Below is a small trained network, with its code and all its weights. Each question gives an input and a class and asks what happens when units are switched off, that is, made to give their printed mean instead of their output.

import numpy as np


def w(rows, s, z=0):
    codes = np.array(rows[::2]) - 128.0
    scale = np.full(codes.shape[1], s)
    scale[-1] = z or s
    return codes * scale


def norm(h):
    return h / np.sqrt((h * h).mean(-1, keepdims=True) + 1e-5)


def f(y):
    return y / 2 * (1 + np.tanh(0.7978845608 * (y + 0.044715 * y**3)))


def log_softmax(a):
    a = a - a.max(-1, keepdims=True)
    return a - np.log(np.exp(a).sum(-1, keepdims=True))


def net(x, mask):
    res = np.array(x, float).reshape(1, 6) / 4 @ E
    u = 0
    for l in range(4):
        y = f(norm(res) @ A[l][:, :-1].T + A[l][:, -1])
        res = res + np.where(mask[u : u + 7], y, B[l][:, -1]) @ B[l][:, :-1]
        u += 7
    return log_softmax(norm(res)[-1] @ U[:, :-1].T + U[:, -1])


A, B = {}, {}
E = w([
[123,127,125,130],'x0',
[132,106,244,39],'x1',
[127,127,125,127],'x2',
[91,234,114,104],'x3',
[134,128,120,116],'x4',
[124,124,123,126],'x5',
],0.011)
A[0] = w([
[99,70,23,192,4],'L0N1',
[100,217,211,111,159],'L0N2',
[160,128,173,112,247],'L0N3',
[139,160,183,76,229],'L0N4',
[195,184,188,65,133],'L0N5',
[106,201,156,255,51],'L0N6',
[112,79,64,20,128],'L0N7',
],0.0075,0.0028)
B[0] = w([
[140,158,154,144,209],'L0N1',
[100,132,57,143,252],'L0N2',
[42,129,61,206,213],'L0N3',
[60,81,82,162,246],'L0N4',
[19,158,132,157,220],'L0N5',
[1,63,181,110,170],'L0N6',
[215,116,212,219,141],'L0N7',
],0.006,0.0037)
A[1] = w([
[150,125,150,34,4],'L1N1',
[232,178,148,172,30],'L1N2',
[253,61,158,178,100],'L1N3',
[24,241,142,125,130],'L1N4',
[131,78,55,20,51],'L1N5',
[158,188,211,12,26],'L1N6',
[84,153,113,105,178],'L1N7',
],0.0058,0.0033)
B[1] = w([
[135,110,196,131,101],'L1N1',
[134,134,160,90,108],'L1N2',
[157,127,48,1,171],'L1N3',
[192,58,107,106,253],'L1N4',
[99,106,203,137,103],'L1N5',
[99,113,141,136,114],'L1N6',
[83,33,87,122,180],'L1N7',
],0.0096,0.0047)
A[2] = w([
[184,7,213,195,89],'L2N1',
[8,95,182,177,161],'L2N2',
[108,126,203,30,125],'L2N3',
[85,255,134,101,13],'L2N4',
[77,208,183,208,86],'L2N5',
[42,151,100,105,141],'L2N6',
[78,14,92,134,249],'L2N7',
],0.0093,0.0016)
B[2] = w([
[189,103,54,77,170],'L2N1',
[186,196,162,119,186],'L2N2',
[110,171,152,255,161],'L2N3',
[115,123,54,119,130],'L2N4',
[158,119,106,118,122],'L2N5',
[162,132,125,104,183],'L2N6',
[187,175,104,101,254],'L2N7',
],0.01,0.0086)
A[3] = w([
[145,205,94,107,184],'L3N1',
[31,191,110,64,146],'L3N2',
[222,193,204,41,126],'L3N3',
[178,52,143,123,200],'L3N4',
[149,147,254,54,251],'L3N5',
[93,122,118,167,77],'L3N6',
[199,181,48,121,191],'L3N7',
],0.011,0.0028)
B[3] = w([
[157,77,219,114,193],'L3N1',
[218,113,10,115,154],'L3N2',
[79,137,143,130,194],'L3N3',
[128,189,70,107,150],'L3N4',
[96,150,110,221,159],'L3N5',
[156,118,183,142,123],'L3N6',
[93,135,232,112,249],'L3N7',
],0.012,0.014)
U = w([
[195,125,71,90,253],'0',
[103,134,131,252,140],'1',
[141,126,169,115,140],'2',
[149,135,174,113,51],'3',
[142,124,172,111,21],'4',
],0.015,0.0028)

Each question gives the input, the list of numbers given to net, and the class t.
The units are the neurons (one row each of A and B). Each row of codes is followed by its name. A weight is (code - 128) times the scale printed after its matrix; where a second scale follows, it is the last column's (A, B and U).
mask holds one flag per neuron, layer by layer. A switched-off neuron (its flag False) gives its mean, the last column of its row in B, instead of its output. The means were averaged over made-up inputs and are rounded, as every weight is.
A unit's drop is (log p(t) with every unit on - log p(t) with that unit switched off) / (log p(t) with every unit on - log p(t) with every unit switched off).
The circuit of an input: a set's keep is (log p(t) with only the set's units on - log p(t) with every unit switched off) / (log p(t) with every unit on - log p(t) with every unit switched off). Starting from the 12 units with the biggest drops (on a tie, the unit counted first), units are removed one at a time, each time the one whose removal leaves the highest keep (on an exact tie, the one counted first), for as long as the keep stays at least 0.8.
units of the circuit, in order: the units of the circuit, biggest drop first
k most important neurons: the k neurons with the biggest drops, biggest first
k most important neurons of layer l: the k neurons of layer l with the biggest drops, biggest first
drop of u: that unit's drop, to one decimal
input [-2,8,-4,0,-2,-5], class 1: units of the circuit, in order	(L3N5; L3N7)
input [-3,5,-6,-2,-3,2], class 1: units of the circuit, in order	(L3N5)
input [-7,-4,5,7,5,4], class 0: 3 most important neurons	(L3N2; L2N2; L2N7)
input [1,-4,3,2,7,5], class 3: 2 most important neurons of layer 3	(L3N5; L3N3)
input [-3,8,-3,5,-5,2], class 1: units of the circuit, in order	(L3N5; L3N7)
input [-5,3,2,5,0,3], class 0: 4 most important neurons	(L0N2; L3N2; L2N3; L0N5)
input [-7,8,-8,-8,-2,-8], class 0: units of the circuit, in order	(L3N7; L3N4)
input [8,8,4,-7,5,2], class 1: 4 most important neurons	(L3N5; L2N3; L1N4; L1N7)
input [4,-7,-8,-6,8,-7], class 3: 4 most important neurons of layer 3	(L3N5; L3N2; L3N7; L3N3)
input [8,5,-5,-8,-6,0], class 0: units of the circuit, in order	(L3N4; L3N7)
input [-7,-5,0,-5,8,-4], class 3: 3 most important neurons of layer 1	(L1N4; L1N7; L1N3)
input [4,0,6,5,-3,1], class 0: 2 most important neurons	(L3N2; L2N3)
input [1,8,2,-5,-2,4], class 1: 2 most important neurons	(L3N5; L1N4)
input [4,-6,-3,3,-7,7], class 2: 3 most important neurons of layer 0	(L0N6; L0N3; L0N2)
input [0,1,-2,5,-4,4], class 0: 2 most important neurons of layer 0	(L0N2; L0N7)
input [5,5,-4,-3,4,3], class 1: units of the circuit, in order	(L3N5)
input [7,7,3,-6,-1,-2], class 1: 2 most important neurons of layer 3	(L3N5; L3N1)
input [3,4,3,7,7,-2], class 0: drop of L3N2	1.1
input [-3,7,-5,4,1,-2], class 1: drop of L3N5	0.3
input [-6,3,1,-8,8,-4], class 0: most important neuron of layer 2	(L2N2)
input [6,7,-8,1,7,-5], class 1: 2 most important neurons of layer 3	(L3N5; L3N7)
input [-1,-5,-1,1,7,4], class 3: drop of L2N1	-0.1
input [4,2,-6,-8,3,3], class 0: drop of L3N2	0.0
